Below is a small trained network, with its code and all its weights. Each question gives an input and a class and asks what happens when units are switched off, that is, made to give their printed mean instead of their output.

import numpy as np


def w(rows, s, z=0):
    codes = np.array(rows[::2]) - 128.0
    scale = np.full(codes.shape[1], s)
    scale[-1] = z or s
    return codes * scale


def norm(h):
    return h / np.sqrt((h * h).mean(-1, keepdims=True) + 1e-5)


def f(y):
    return y / 2 * (1 + np.tanh(0.7978845608 * (y + 0.044715 * y**3)))


def log_softmax(a):
    a = a - a.max(-1, keepdims=True)
    return a - np.log(np.exp(a).sum(-1, keepdims=True))


def net(x, mask):
    res = np.array(x, float).reshape(1, 8) / 4 @ E
    u = 0
    for l in range(2):
        y = f(norm(res) @ A[l][:, :-1].T + A[l][:, -1])
        res = res + np.where(mask[u : u + 9], y, B[l][:, -1]) @ B[l][:, :-1]
        u += 9
    return log_softmax(norm(res)[-1] @ U[:, :-1].T + U[:, -1])


A, B = {}, {}
E = w([
[250,80,79,160,114],'x0',
[123,112,127,119,126],'x1',
[210,148,185,49,105],'x2',
[128,131,128,132,130],'x3',
[127,124,128,127,123],'x4',
[143,84,221,149,152],'x5',
[180,94,112,72,242],'x6',
[128,135,125,139,135],'x7',
],0.011)
A[0] = w([
[27,41,114,9,173,191],'L0N0',
[118,177,58,87,74,150],'L0N1',
[149,128,155,60,99,2],'L0N2',
[131,60,118,95,219,35],'L0N3',
[94,188,41,73,125,36],'L0N4',
[132,57,203,157,130,75],'L0N5',
[136,86,229,201,171,16],'L0N6',
[70,106,237,152,155,123],'L0N7',
[178,86,98,226,98,204],'L0N8',
],0.011,0.0056)
B[0] = w([
[118,182,151,189,158,234],'L0N0',
[118,55,133,83,169,199],'L0N1',
[109,212,144,130,153,129],'L0N2',
[204,217,142,143,159,166],'L0N3',
[73,52,65,46,117,162],'L0N4',
[164,94,81,66,139,161],'L0N5',
[106,56,14,1,81,163],'L0N6',
[55,75,122,87,158,205],'L0N7',
[128,105,142,156,135,254],'L0N8',
],0.014,0.0066)
A[1] = w([
[101,96,139,165,49,1],'L1N0',
[101,80,125,132,6,154],'L1N1',
[154,38,229,143,122,54],'L1N2',
[74,30,132,103,140,105],'L1N3',
[180,173,226,28,102,126],'L1N4',
[72,134,176,149,23,22],'L1N5',
[136,178,2,133,66,58],'L1N6',
[158,70,140,241,140,122],'L1N7',
[100,102,143,161,41,9],'L1N8',
],0.012,0.0045)
B[1] = w([
[170,227,78,88,190,149],'L1N0',
[195,175,155,101,223,235],'L1N1',
[77,43,60,94,221,167],'L1N2',
[82,173,97,158,140,255],'L1N3',
[59,137,73,185,8,212],'L1N4',
[208,200,190,149,228,162],'L1N5',
[144,46,154,28,161,142],'L1N6',
[89,78,128,213,88,219],'L1N7',
[209,214,139,98,182,150],'L1N8',
],0.012,0.0059)
U = w([
[89,34,64,7,194,38],'0',
[106,85,144,164,140,254],'1',
[221,201,167,146,227,34],'2',
[77,123,84,199,74,148],'3',
[108,115,89,143,151,170],'4',
],0.014,0.0075)

Each question gives the input, the list of numbers given to net, and the class t.
The units are the neurons (one row each of A and B). Each row of codes is followed by its name. A weight is (code - 128) times the scale printed after its matrix; where a second scale follows, it is the last column's (A, B and U).
mask holds one flag per neuron, layer by layer. A switched-off neuron (its flag False) gives its mean, the last column of its row in B, instead of its output. The means were averaged over made-up inputs and are rounded, as every weight is.
A unit's drop is (log p(t) with every unit on - log p(t) with that unit switched off) / (log p(t) with every unit on - log p(t) with every unit switched off).
The circuit of an input: a set's keep is (log p(t) with only the set's units on - log p(t) with every unit switched off) / (log p(t) with every unit on - log p(t) with every unit switched off). Starting from the 12 units with the biggest drops (on a tie, the unit counted first), units are removed one at a time, each time the one whose removal leaves the highest keep (on an exact tie, the one counted first), for as long as the keep stays at least 0.8.
units of the circuit, in order: the units of the circuit, biggest drop first
most important unit: the unit with the biggest drop
k most important neurons: the k neurons with the biggest drops, biggest first
top k neurons in layer l: the k neurons of layer l with the biggest drops, biggest first
drop when u is switched off: that unit's drop, to one decimal
input [-3,3,3,6,-2,2,-6,7], class 2: most important unit -> L1N5
input [5,-5,7,-1,5,-5,2,0], class 3: units of the circuit, in order -> [L1N4 L1N1]
input [2,-2,-4,-4,-5,-5,-4,0], class 0: top 2 neurons in layer 0 -> [L0N0 L0N4]
input [-4,-1,-3,-4,-5,-6,-1,-4], class 0: top 2 neurons in layer 0 -> [L0N4 L0N8]
input [6,3,4,4,2,6,-1,1], class 0: top 2 neurons in layer 0 -> [L0N6 L0N0]
input [-2,5,7,2,-8,4,-7,4], class 2: 3 most important neurons -> [L1N5 L1N1 L0N1]
input [5,-6,3,-5,5,5,-6,5], class 2: top 3 neurons in layer 1 -> [L1N1 L1N8 L1N0]
input [-4,0,5,-4,-7,2,0,3], class 3: top 2 neurons in layer 1 -> [L1N4 L1N1]
input [-6,-6,7,-5,8,-6,-1,-2], class 3: 2 most important neurons -> [L1N4 L0N7]
input [-7,-6,-8,6,-7,-2,-8,3], class 2: 2 most important neurons -> [L1N5 L1N4]
input [6,-1,-8,-6,4,2,8,-3], class 2: 2 most important neurons -> [L0N3 L1N4]
input [3,6,7,-5,-4,6,0,-1], class 3: top 2 neurons in layer 0 -> [L0N1 L0N2]
input [-8,-4,6,5,-4,-8,-6,4], class 0: 2 most important neurons -> [L0N4 L0N1]
input [4,6,6,5,3,7,1,6], class 0: units of the circuit, in order -> [L1N2]
input [-4,-8,5,-8,1,-4,6,-7], class 4: 2 most important neurons -> [L1N4 L1N1]
input [-4,-2,-6,0,-8,2,6,8], class 2: 2 most important neurons -> [L0N3 L1N4]
input [-1,0,-1,-1,-1,-5,0,-1], class 0: top 2 neurons in layer 1 -> [L1N4 L1N7]
input [6,-7,7,-2,-1,7,-1,8], class 0: drop when L0N5 is switched off -> 0.1
input [8,6,-5,-4,-7,8,-5,2], class 0: drop when L0N6 is switched off -> 0.4
input [-6,5,1,-4,-5,2,-7,-5], class 2: units of the circuit, in order -> [L1N5]
input [-3,6,6,7,8,-3,4,-1], class 3: drop when L1N4 is switched off -> 0.6
input [-3,5,-7,-5,0,-2,-8,8], class 2: drop when L1N5 is switched off -> 0.2
input [-5,6,7,5,-8,3,-3,-6], class 3: top 2 neurons in layer 1 -> [L1N4 L1N1]
